Each row comes from the steps of one walk. Every step used is in the known rows, and no mark comes twice. Write the walk behind each row, first mark first.
Known rows:
U -> H -> B -> R -> D -> Z: -46,18,164,6,-50,-4,119,58,239,20,-34,-97,72,44,-38,122,109,59,5,189,7,131,125,255,-173,82,-107,37,-174,77,144,69,-120,195,-246,114,-121,-162,84,-35,-206,9,-202,81,27,20,-136,-209,133,-69,-88,79,-10,471,-124,-195,-78,51,2,-19,77,-25,-171
E -> P -> F -> D -> T: 136,-16,-146,77,-165,-132,30,-91,332,51,69,-105,-13,-24,54,-22,30,-100,-131,-57,-43,-109,42,-323,111,155,0,87,195,26,-6,29,56,59,443,139,-6,12,11,-2,52,-127,60,44,-46,0,-51,-29,-59,-61,30,-140,-54,-38,-136,309,100,102,221,24,102,53,16
E -> Z -> D -> T -> F -> P -> Q -> H -> B -> U: -28,-93,-25,-153,-39,-35,-303,-174,445,-118,-3,-159,74,58,41,452,-29,76,-48,-59,57,135,151,-213,-182,41,-167,33,262,5,-27,231,-75,59,148,445,-60,-175,-20,415,-202,-320,3,166,-156,-197,-75,-4,160,-84,-54,-104,46,402,45,45,-10,21,1,-78,-120,15,-127
W -> U -> E -> F -> P -> Q -> M -> Y -> Z -> T: -56,-12,-71,-38,128,-78,-96,21,109,91,2,-53,94,133,5,-151,-230,-125,-104,116,-122,-172,2,-248,-222,-112,14,45,64,-173,-242,-64,252,-288,-83,542,101,-53,-177,319,-174,29,169,-60,28,45,19,168,-146,133,66,-225,44,-224,-330,6,-104,-43,-142,95,46,27,-91
H -> Z -> Q -> R -> D -> T: 44,-13,-66,-57,-37,13,108,22,149,52,134,-61,30,-128,53,-107,87,-177,39,-73,109,67,144,95,-160,-4,-141,20,119,40,123,82,-106,225,82,97,77,-39,240,-12,-84,78,-85,-144,133,-22,-30,0,-23,-129,-132,-72,164,231,118,-104,40,47,163,-70,30,-3,-107
U -> H -> W -> B -> R: -129,-74,130,-107,-22,-15,324,37,267,-42,-35,8,-17,87,58,-8,114,147,31,46,-24,114,14,362,385,53,139,23,-308,61,103,-124,176,180,-446,40,-173,-60,-115,-16,-59,78,-40,67,30,55,-135,-65,27,-25,-58,136,6,439,-113,-170,-61,-25,-133,9,-76,-76,4
P -> F -> D -> Z: 118,-12,-56,183,-152,-145,-109,-110,201,41,6,17,54,18,-49,-190,-46,-86,-77,44,-72,-61,-52,-373,-122,76,-62,51,73,65,-21,48,-2,-19,282,100,-26,7,108,-34,-61,-46,50,43,-72,19,3,-138,-71,-63,-34,-71,-100,-27,-59,178,47,110,164,-12,153,5,-15
Q -> B -> T -> Z -> D: 24,-63,69,-182,-95,1,74,98,-1,78,-27,-43,20,-4,-31,-1,25,-89,-22,29,44,87,-1,55,-206,-38,-284,8,201,112,82,212,-75,188,4,77,-5,-17,8,135,-147,104,-36,-123,62,-13,103,-46,64,-119,-102,18,93,121,-89,-41,-16,76,114,-7,-75,-50,-4
T -> F -> D -> Z -> Q: 107,-86,-111,47,-152,-153,-208,-108,296,56,15,-72,60,44,75,37,-123,-216,-86,72,9,54,-23,-373,-136,-63,-194,17,223,46,68,197,138,-67,139,310,-29,-1,198,56,-70,-43,59,24,-70,-18,-25,-105,-113,-112,-172,-26,26,-58,-61,89,46,28,116,-8,102,-1,5
R -> B -> T -> F -> P -> Q -> H -> Z: 26,-155,-32,-88,88,11,-57,-79,164,23,-51,-57,-9,-63,-91,27,1,-29,-54,-164,227,-48,59,-59,-306,-46,-123,10,67,43,-74,219,-163,19,109,258,14,-135,-104,425,-77,-255,271,-28,237,-194,-51,-44,-152,-29,82,-139,-34,216,0,-119,40,11,-112,24,-116,-119,-23
R -> B -> P -> Q -> H -> Z -> D -> T -> F: 7,-105,-66,-115,7,-82,-65,-57,267,7,91,-245,-11,-73,-91,225,8,-225,-93,-201,226,131,230,142,8,62,-217,9,174,-6,-162,283,-132,338,110,297,-44,-104,33,422,-117,-281,54,-13,-14,-216,-154,-76,-14,-175,-21,-116,261,154,129,-14,70,78,10,21,17,-31,-110
P -> Q -> H -> W: -7,-74,80,10,103,11,-58,-41,141,-191,-23,38,14,-21,-63,64,11,7,74,-274,158,194,-47,-34,299,37,99,-29,-16,24,-103,-115,94,88,-72,29,-94,-55,-73,-17,-40,-134,68,-25,-117,-18,17,19,-69,-30,41,-21,75,190,11,71,-14,-41,-16,31,-261,-31,47
E -> Z -> M -> H -> B -> P: -58,-21,122,-142,88,-98,90,-71,34,-37,40,-274,103,-27,-131,129,65,56,62,42,160,95,-39,-43,-87,103,-89,59,168,-48,-73,9,-112,-82,-190,-148,-174,18,85,115,-39,49,9,-188,-59,109,-113,-10,-86,54,35,171,139,199,77,-60,-110,9,110,-14,-194,-134,-14
B -> E -> F -> P -> Q: 28,-54,-22,-15,161,96,-50,-43,188,103,-32,-41,79,-11,8,50,-14,-8,-36,52,36,-125,15,-190,-345,-17,138,42,222,-96,-20,12,-51,-353,259,93,6,-46,-219,180,46,-158,-141,156,200,-157,-52,18,-72,36,140,-157,-124,-98,-270,120,7,39,-73,95,30,-70,-55
W -> B -> E -> R -> D -> T -> Z -> M: 65,-3,0,-107,-122,-106,165,-6,156,96,61,-145,76,-77,32,-53,129,-193,41,156,-54,12,161,29,-295,11,-169,24,377,32,-4,311,-186,88,26,-123,-52,-46,193,-207,-165,-120,-297,-26,-22,98,-89,-75,-69,-161,-85,47,93,99,-139,-8,-52,58,188,-5,463,-26,-192
Z -> D -> T -> F -> P -> Q: 55,-51,-107,-25,-51,-29,-241,-53,301,28,46,-76,62,42,113,461,-37,-35,-51,-191,-4,-64,124,-253,-363,-70,-230,24,264,-77,44,295,103,-58,397,507,19,-94,-165,400,-85,-307,117,149,-80,-259,-112,39,20,-148,-70,-122,72,-98,-80,101,85,7,36,17,240,101,-33
U -> E -> R -> B: 7,66,-15,-177,149,-1,246,41,-32,18,14,-52,28,18,-71,-92,112,-127,-40,46,4,51,225,382,-232,35,97,23,126,27,90,68,-72,-23,-204,-198,-45,-72,191,107,-81,-146,-129,128,205,-81,37,-3,89,50,93,-23,-40,118,-327,-116,9,0,-76,5,130,-145,-138
U -> H -> R -> D -> T -> F: 17,2,15,28,-102,-94,74,17,265,10,73,-88,14,16,91,179,128,13,29,147,41,-35,201,-16,-173,39,-209,16,-61,-6,12,169,-25,220,83,355,-59,-129,20,103,-142,-172,61,106,-40,-71,-126,-25,53,-82,-89,-28,78,157,192,41,-13,37,-19,-131,308,-17,-107
Y -> Z -> M -> H -> B -> T -> F: 71,-110,53,-146,40,-125,8,-67,1,-36,-2,-165,106,-42,-39,156,-41,-1,24,196,201,-39,-80,-141,-401,-28,-99,75,-60,-12,-149,151,-190,43,-122,77,-49,1,37,336,-71,211,322,-294,16,78,-57,4,-320,37,-86,80,119,63,43,-123,-55,-51,177,-54,204,-94,-15
B -> E -> R -> D -> T -> F -> P -> Q -> M -> H: 131,-30,-90,44,77,-28,-136,-75,376,-101,98,-71,81,12,-32,382,65,-145,6,-318,82,-75,263,-255,-651,-122,-182,38,242,-88,-93,465,-264,-193,158,93,-24,-146,-73,115,-211,-640,72,212,57,-181,-89,38,-148,-22,136,-127,-10,55,-342,76,-2,18,-3,-17,213,-9,-161
R -> D -> T -> F -> P -> Q -> H -> B -> E: 44,-38,-19,-10,46,57,-260,-89,419,-33,9,-211,39,-13,46,300,71,-49,9,-17,164,-13,178,-244,-239,-18,-10,32,363,-8,-99,237,-255,-15,151,-1,-11,-187,-105,150,-85,-442,-41,114,37,-242,-116,-53,5,-60,-4,-159,-19,152,-94,176,37,7,-6,-43,162,-44,-160
W -> U -> E -> B -> T: -48,-36,61,-179,-27,-64,306,97,37,81,-76,-15,-22,-51,61,-413,124,63,-121,199,52,-17,-5,345,19,-35,-53,-9,95,-10,-15,-118,-161,-10,-70,-338,48,-29,74,260,-102,10,-6,-6,245,6,61,161,75,-11,22,-61,-125,140,-256,-1,-39,5,23,8,-124,-87,-73
B -> U -> E -> R -> D: 24,62,-62,-103,-6,27,151,81,113,-14,52,80,-5,-32,74,-128,118,-75,-38,115,-36,-14,327,252,-347,22,-2,-43,107,2,53,-22,-315,-8,-16,-328,-20,-128,167,-73,-112,-204,-250,126,137,-80,101,44,190,-10,11,-25,-95,96,-292,42,-55,15,6,-79,81,-59,-234
B -> P -> Q -> R -> D -> T: 1,-7,0,-9,145,27,-14,41,295,30,82,-181,32,-114,2,-12,193,-125,33,-275,86,14,264,129,-115,97,-76,18,205,-55,-98,65,-154,125,158,42,25,-69,-72,18,-175,-152,-177,-18,28,-144,-37,-40,106,-81,-13,-52,125,45,-27,32,27,45,171,-22,35,66,-78
M -> H -> W -> U -> B -> E -> R -> D -> Z: -31,2,139,-64,-4,-156,389,23,170,-78,-5,37,34,6,-14,-164,130,-102,20,118,-8,124,39,322,-135,27,-116,-53,21,32,-92,63,-363,117,-254,-419,-153,-117,175,-116,-175,-96,-158,78,28,-65,-48,-1,-37,-102,-17,132,53,441,-408,71,-33,27,64,71,106,-91,-183
W -> U -> H -> R -> B -> P -> Q: -237,-44,172,-63,203,-88,288,5,160,82,-60,-325,24,-11,-4,-207,182,128,-2,111,52,93,114,325,149,151,-19,-20,-145,-34,-95,-329,-35,122,-279,16,-113,-80,31,421,-154,17,-195,94,131,-111,-156,7,166,48,140,145,118,289,-11,-250,-53,-70,-215,12,-133,-123,-32
M -> H -> B -> P -> Q -> R -> D -> T -> F: 49,-46,12,-48,167,37,-17,-60,367,-21,82,-287,64,-49,20,247,203,-152,73,-276,213,38,283,132,-160,83,-125,20,63,-41,-180,148,-237,125,-47,47,-45,-93,-94,213,-176,-171,-29,-133,37,-153,-144,-25,-68,-59,-26,-19,170,164,3,16,14,2,181,-86,186,-37,-91
B -> E -> Z -> Q -> H -> R -> D -> T -> F -> P: 27,-15,-13,-78,-36,-42,-128,-115,446,-11,75,-154,66,-26,43,244,3,-30,28,47,125,33,121,-504,-495,-15,-81,65,461,-38,75,416,-173,-17,185,59,-58,-126,146,28,-121,-363,-53,157,26,-202,-36,-91,38,3,-77,-122,21,302,74,213,22,52,2,-157,-13,-140,-138
Y -> M -> H -> Z -> D -> T: 81,-21,-22,-33,-67,-111,31,-34,-98,-64,101,-60,37,31,-114,225,4,-68,-20,-142,142,50,-7,27,-365,42,-296,15,-72,-29,-81,127,-68,118,115,311,19,-1,204,410,-58,10,73,-174,-62,-79,-142,70,-93,-87,45,49,298,160,131,-51,57,63,211,14,177,-35,-61
Z -> Q -> R -> B -> U: -118,-35,9,-250,61,-21,107,-18,150,-53,4,-167,-4,-36,75,-218,32,-95,8,4,12,155,139,239,-124,76,138,41,10,82,103,-110,-51,108,-448,-183,20,-55,284,31,-71,144,-214,57,218,-149,92,2,83,4,-26,77,57,384,-205,-241,7,-76,-88,-45,-251,-80,-26
Z -> M -> H -> R -> D -> T -> F -> P -> Q -> B: -1,-39,-10,-124,51,28,-64,-100,328,-124,57,-203,78,24,44,224,132,-56,151,-150,150,-118,176,-277,-638,24,-234,57,117,-47,-60,145,-179,-179,-71,86,-51,-128,-51,323,-152,-290,89,-27,76,-203,-147,64,-152,-41,81,58,129,22,-30,-9,-22,-59,-26,-21,235,-114,-54
E -> R -> B -> U -> H -> Z -> T -> F -> P -> Q: 24,-144,-132,-121,-15,-125,84,-74,277,31,-26,1,47,78,18,297,86,-83,-128,33,-57,-21,293,193,-493,7,-208,-21,-88,34,168,99,27,-13,-13,543,-66,-281,-36,634,-199,-289,142,264,201,-179,-90,110,102,23,-35,-18,56,264,-186,-258,-46,-60,-236,42,-125,9,-165
H -> Z -> D -> T -> F -> P -> Q: 69,-87,-151,-5,-64,-11,-163,-75,215,95,83,-15,52,25,61,378,-39,-89,-92,-128,51,-75,117,-149,-359,-116,-287,-3,157,-56,46,259,3,-8,467,579,37,-85,-127,503,-68,-258,136,33,-29,-212,-177,49,-27,-167,-62,-149,109,-60,47,-3,62,43,19,31,271,69,-96
Y -> Z -> Q -> R -> D -> T -> F -> P: 55,-29,-137,-98,12,-66,-156,-37,368,25,110,-78,66,20,141,196,-55,-150,-5,52,0,-109,203,-250,-528,-56,-138,90,264,-65,127,386,75,102,135,268,59,-63,48,182,-94,19,126,-3,-1,-202,22,-43,-48,6,-211,-117,96,95,-33,27,105,-44,123,-46,296,44,-88
D -> T -> F -> P -> Q -> B -> U -> E -> R: -18,-95,-183,-238,67,30,-67,-104,456,-80,-15,-32,39,109,82,108,142,-120,-112,31,-23,-90,264,94,-246,-66,-72,13,206,-28,-3,195,-175,-227,-41,45,-5,-184,-76,360,-203,-409,-139,244,281,-217,-2,157,148,53,43,-159,-87,-34,-330,17,10,-19,-129,22,129,-21,-170
H -> B -> U -> E -> R -> D -> T: 2,69,-28,-189,-32,4,187,42,193,-24,58,-109,26,-22,87,-79,204,-71,-34,255,8,16,329,372,-48,77,-7,7,195,31,20,21,-375,122,-60,-228,-12,-160,243,-81,-143,-153,-301,54,100,-14,-1,62,233,-62,-26,-71,-36,253,-183,30,-21,31,70,-97,157,-25,-295
M -> H -> W -> B -> R -> D -> Z -> T -> F: 31,-76,67,-99,-140,-77,172,-33,339,-68,4,21,25,76,46,193,3,-169,80,-110,-7,19,128,100,-21,80,-161,7,-244,35,-67,358,-152,171,-268,234,-142,-138,-129,-102,-229,-22,136,-43,-108,-12,-112,-120,-219,-137,-227,89,116,345,-130,58,-15,16,120,-55,116,-11,-95
B -> P -> Q -> M: -103,-42,28,41,173,-12,-89,18,97,11,38,-182,36,-8,-95,-75,-22,-38,-13,-261,106,12,36,-88,136,-54,-39,28,68,-87,-176,8,-44,-86,-29,-46,-41,14,-94,22,-107,-211,-18,-17,-59,23,-41,13,-64,4,123,-34,52,-10,-44,-76,-66,-9,-87,51,-169,46,10
R -> D -> T -> Z: 76,1,3,-17,-93,-73,1,12,41,56,58,-52,24,-29,11,68,58,-136,31,33,-8,-14,108,-15,-57,51,-325,-10,196,11,-44,349,-82,199,298,238,16,-45,88,-246,-127,-15,-112,-68,-143,59,-46,-36,41,-185,-82,-53,88,31,126,130,26,67,190,-33,233,53,-74
U -> E -> F -> D -> T -> Z -> Q: 144,-77,-110,-116,-53,-118,71,-48,194,139,62,-108,118,14,103,-138,-22,-253,-76,128,52,35,9,-244,35,47,-188,53,371,-22,36,214,263,-68,311,403,6,39,283,-137,-53,71,-178,-84,54,134,-22,19,-68,-174,-30,-152,21,-113,-116,237,57,94,234,-14,101,-128,-44
Q -> R -> B -> T -> F -> D -> Z -> M -> H: 117,-114,13,-108,-58,-236,-43,-92,237,-68,7,-124,68,-22,-97,-98,32,-212,-16,-70,86,96,49,-177,-620,43,-178,81,59,114,-99,207,-36,-11,-296,300,-33,-31,190,163,-234,-37,185,-101,111,-78,41,-158,-289,-83,1,138,42,173,-320,-160,-14,65,235,-33,67,-145,14
D -> T -> Z -> Q: 40,-80,-11,-80,-78,-119,3,-66,66,43,29,-125,89,-25,62,82,-16,-132,0,-33,47,92,-99,-149,97,-9,-261,16,225,-5,46,317,151,124,186,265,2,16,223,-156,-85,100,-113,-100,-41,110,-57,29,-24,-143,-124,-54,152,41,137,42,51,5,166,-7,29,47,18
E -> F -> P -> Q -> M -> H -> W -> U -> B -> T: -141,-141,152,-133,155,-97,343,32,169,-58,-53,-57,54,21,14,-292,-9,167,61,-191,148,-97,-195,-76,173,-19,-110,53,-83,-75,-239,-47,-5,-139,-163,78,-74,-39,-162,78,-93,-22,292,-86,110,21,-36,199,-329,-80,194,-10,-58,404,-296,14,-33,-36,-118,129,-347,-84,91
W -> U -> H -> R -> D: -120,42,135,71,-52,-57,243,75,115,43,-10,-62,-11,-8,105,-170,121,183,62,254,-41,27,116,80,-45,82,-118,-50,-200,12,28,-276,-44,185,-173,2,-54,-86,89,144,-119,49,-104,53,18,-18,-48,9,133,-8,2,127,34,291,73,-103,-70,-36,-102,-95,13,-75,-87
B -> P -> Q -> M -> Y -> Z -> D -> T: -19,6,-36,-13,51,-115,-237,56,162,7,138,-221,54,23,-91,175,-129,-222,-121,-171,21,38,116,12,-154,-104,-110,60,261,-126,-242,118,68,139,74,398,43,7,-61,230,-167,-110,77,-100,-252,-33,-101,-24,53,-45,-4,-143,307,-182,-48,-29,-56,50,42,71,194,127,-78
F -> D -> T -> Z -> Q -> R -> B: 74,-60,-52,-157,1,-144,36,-83,217,56,52,-212,62,27,22,-83,75,-298,-18,-85,-13,196,119,-18,-119,91,-135,66,285,125,132,177,254,179,-83,339,27,8,394,-57,-162,115,-172,-47,6,-19,7,-95,54,-139,-51,52,146,234,-151,-103,77,8,176,-30,4,-102,13

Which walk is each row?
27,0,-47,33,49,43,-99,-63,312,62,50,-104,52,19,105,230,82,-18,50,-103,44,-179,218,-235,-468,-14,-153,18,156,-74,-18,203,-132,-80,358,319,13,-128,-118,199,-121,-317,35,86,-47,-219,-141,3,15,-78,8,-104,8,0,62,98,37,-19,-34,-67,371,3,-93 | H -> R -> D -> T -> F -> P -> Q
-58,-110,143,-117,-25,-3,205,-61,103,47,-87,-121,70,-55,100,-326,16,35,83,-124,171,136,-149,-176,105,6,-109,10,10,67,15,78,54,196,-257,-60,-50,36,210,-92,-133,106,-106,-256,71,131,9,-125,-106,-52,-32,14,96,454,173,-115,-29,-27,84,-104,-94,-182,-4 | W -> B -> T -> Z -> Q -> H -> R
59,-122,38,-58,128,56,-46,-92,170,5,-72,-119,87,1,43,268,71,99,24,-184,208,-100,-22,-149,-348,-64,-118,17,34,-25,-63,114,-154,-196,94,160,-29,-91,-220,429,-59,-155,251,-100,159,-133,-109,55,-164,10,60,-39,-51,113,-90,-30,11,-57,32,-31,9,-90,19 | M -> H -> B -> T -> F -> P -> Q
84,-61,60,36,-13,38,-175,-73,404,-25,-61,-135,101,15,-54,372,0,-160,40,-223,90,155,178,-152,-321,87,-118,16,-115,61,-51,306,-173,156,-92,341,-62,-235,-14,44,-346,-213,-5,17,-91,-49,-74,-183,-56,-97,-192,-34,93,322,-95,-24,-58,0,81,-60,-14,37,-154 | P -> Q -> H -> B -> R -> D -> Z -> T -> F
-183,-64,67,-276,-76,-51,193,24,323,-159,7,-71,-22,-17,192,-443,-52,-99,-31,135,132,162,72,188,543,73,-8,-1,204,24,-31,-53,-125,155,-334,-396,-160,-84,134,-232,-31,-79,-299,-11,30,-37,41,-85,-48,-120,-53,-83,11,553,-260,136,-15,2,80,34,-120,-66,-201 | R -> D -> Z -> Q -> H -> W -> B -> U -> E -> P
80,-22,-94,-148,67,87,21,7,452,77,34,-40,34,54,78,270,164,-112,-93,-174,55,-124,359,201,-670,-40,-93,54,199,-91,130,322,-152,-154,255,25,7,-198,-92,271,-181,-472,-50,240,152,-267,-151,48,129,-101,10,-162,-127,64,-402,94,1,-3,-46,18,310,-58,-173 | U -> E -> B -> R -> D -> T -> F -> P -> Q
-90,-108,151,-137,153,-26,7,-105,172,-126,-23,-120,85,-72,-112,-95,21,35,111,-50,144,230,-93,-57,138,32,188,23,233,31,-154,-110,-88,-101,-166,-150,-165,-19,-33,89,-111,-110,-78,21,-70,41,-67,-31,-154,-31,22,75,69,306,-42,-50,-136,2,2,-7,-131,-150,-14 | P -> Q -> H -> W -> B -> E -> Z -> M
85,-98,-163,46,-147,-94,-354,-148,317,-50,68,-31,17,1,-35,270,-93,-149,-66,-210,99,-48,-43,-404,-355,-162,-159,-4,189,-47,-168,139,213,-104,57,537,31,-109,-74,240,-32,-348,278,-154,-18,-41,-178,58,-215,-57,-10,-167,162,-223,100,21,-61,18,-60,89,165,35,-17 | D -> T -> F -> P -> Q -> H -> Z -> M -> Y
-80,42,25,-104,172,-67,-133,101,17,49,106,-294,18,37,-154,69,-156,-254,-96,-112,32,65,199,236,-336,-63,11,64,229,-63,-185,13,25,116,-179,176,-1,-14,-5,338,-125,-40,73,-60,-159,-136,-70,-88,48,-1,67,-49,273,-49,-205,-183,-81,-8,-141,92,145,-10,-62 | R -> B -> P -> Q -> M -> Y -> Z -> D
-22,-68,-46,-76,-45,18,-268,-115,473,-125,-9,-166,-2,8,126,214,51,23,9,-22,109,-36,228,-177,-56,56,-120,10,178,7,-123,153,-213,75,61,127,-6,-220,-50,116,-115,-353,-11,84,-46,-198,-76,10,66,-93,-21,-126,-22,280,33,126,25,-42,-39,-58,2,36,-141 | R -> D -> T -> F -> P -> Q -> H -> B -> U
89,-10,86,-15,-68,11,-151,-49,305,-9,25,-235,78,-46,-82,304,61,-175,76,-262,102,197,81,-89,-381,36,-89,14,136,60,-122,121,38,175,-172,273,-33,-151,159,-254,-233,-113,-176,-253,-141,120,-177,-114,-20,-170,-53,24,219,122,-63,-56,-154,7,97,-2,155,-31,-70 | P -> Q -> H -> B -> R -> D -> T -> Z -> M -> Y
-133,-23,-14,-194,233,194,181,35,222,34,7,-83,0,-35,200,-374,140,-86,-13,-108,8,17,348,430,-86,72,123,-21,-12,-11,-56,-289,-263,-84,-158,-288,3,-64,-110,187,-145,-117,-417,61,223,-176,1,-14,78,-33,120,-38,-80,274,-454,-135,-86,-35,49,-33,220,-86,-205 | W -> B -> U -> E -> P -> Q -> R -> D
-9,-76,100,-183,-62,-86,249,21,336,-64,44,-83,33,-3,48,90,65,-138,84,-270,135,234,5,39,62,83,-170,36,98,67,75,372,65,425,-139,-61,-140,-126,300,-521,-164,-31,-108,-90,-120,38,-73,-77,23,-266,-177,71,176,562,-85,122,10,-11,87,12,-145,-76,-28 | U -> B -> R -> D -> T -> Z -> Q -> H -> W
27,33,154,-126,65,45,149,-32,106,-35,43,-179,100,-53,-122,283,101,64,151,-54,107,124,124,29,-570,131,-41,63,-39,33,68,68,-285,-16,-185,-95,-134,-80,171,-30,-159,49,-63,-105,-24,79,-126,-87,-69,-32,-3,229,57,389,-90,-161,-146,4,104,-101,-70,-173,-72 | E -> Z -> M -> H -> B -> R -> D
99,4,-113,-81,-149,-59,-91,7,392,40,-8,5,41,103,-23,226,28,-284,-76,206,-120,-107,248,-174,-641,-71,-191,35,392,49,152,491,-235,-115,-51,28,-40,-226,-94,141,-210,-368,-16,241,137,-215,89,-78,37,55,-196,-98,-19,36,-389,136,12,64,-22,50,113,43,-232 | Q -> B -> E -> R -> D -> Z -> T -> F -> P
-18,-30,32,-172,301,22,-37,-68,141,63,-32,-133,124,31,-135,161,92,-106,-1,-143,-69,84,172,21,-692,63,116,71,283,11,99,115,-76,-237,6,257,10,-140,-95,387,-258,-171,-102,264,186,-264,30,-26,149,108,46,6,0,259,-386,-168,-40,-2,-39,-16,-205,-95,-83 | F -> P -> Q -> R -> B -> E -> Z -> T
45,-78,56,-61,-142,-241,-82,-99,280,-46,-32,-173,38,-15,-104,-203,-32,-126,-27,90,126,103,3,-387,-389,67,-108,83,125,123,-117,158,-44,99,-235,250,-71,-65,293,50,-203,-149,136,-70,-40,-26,29,-229,-203,-78,12,78,32,249,-83,-62,-29,66,77,-53,12,-167,-34 | Q -> H -> R -> B -> T -> F -> D -> Z -> M
-116,-102,132,-127,-83,-36,132,-78,381,-147,-61,-39,36,26,23,-144,-59,-14,47,-134,93,254,-125,35,460,41,99,42,-108,71,53,100,121,215,-532,-89,-157,-32,140,-272,-109,60,-141,-55,-25,70,-51,-189,-123,-71,-130,37,85,574,-81,-80,6,-12,8,36,-226,-63,-21 | D -> Z -> Q -> H -> W -> B -> R
-179,-128,128,-167,315,-180,265,-39,148,-94,22,-153,103,13,-21,-208,75,-25,69,-130,105,132,-66,183,-73,69,13,14,-182,-100,-250,-280,36,82,-441,-229,-145,23,19,304,-166,243,37,-233,-54,-41,-81,106,-172,26,30,283,271,254,-246,-187,-94,-145,76,124,-25,-97,19 | Y -> Z -> M -> H -> W -> U -> B -> P -> Q -> R
78,-46,-75,-20,92,-148,166,-99,154,76,114,-280,32,-11,-161,-242,60,-209,-24,-240,211,4,61,-132,-478,172,16,98,41,56,7,-119,6,18,-149,-223,-56,36,379,379,28,124,73,-234,219,-146,-49,-41,-193,70,75,115,194,291,-90,-62,86,7,124,-9,-86,-257,62 | Y -> M -> H -> Z -> Q -> R -> B -> P -> F -> D
28,-113,-34,70,29,-137,-298,-143,188,-132,-16,-12,143,154,-56,304,-159,-116,-8,-370,20,-48,-36,-496,-363,-117,-357,38,-69,-98,-144,416,105,-266,-22,586,-35,-104,-176,225,-279,-384,306,79,-98,-58,-55,31,-276,-3,37,-81,59,43,-179,-38,-32,-30,1,47,-45,102,-35 | D -> Z -> T -> F -> P -> Q -> M -> H
87,-108,-48,-88,81,34,-24,-17,332,73,-57,31,35,13,45,88,118,-31,-83,-262,78,-78,119,60,-639,-122,-44,50,150,-6,138,109,56,-170,68,101,43,-92,-210,479,-131,-257,212,78,191,-224,36,60,-29,30,-5,-132,-118,160,-303,-83,-19,-35,-19,50,3,-22,7 | E -> B -> T -> F -> P -> Q -> R
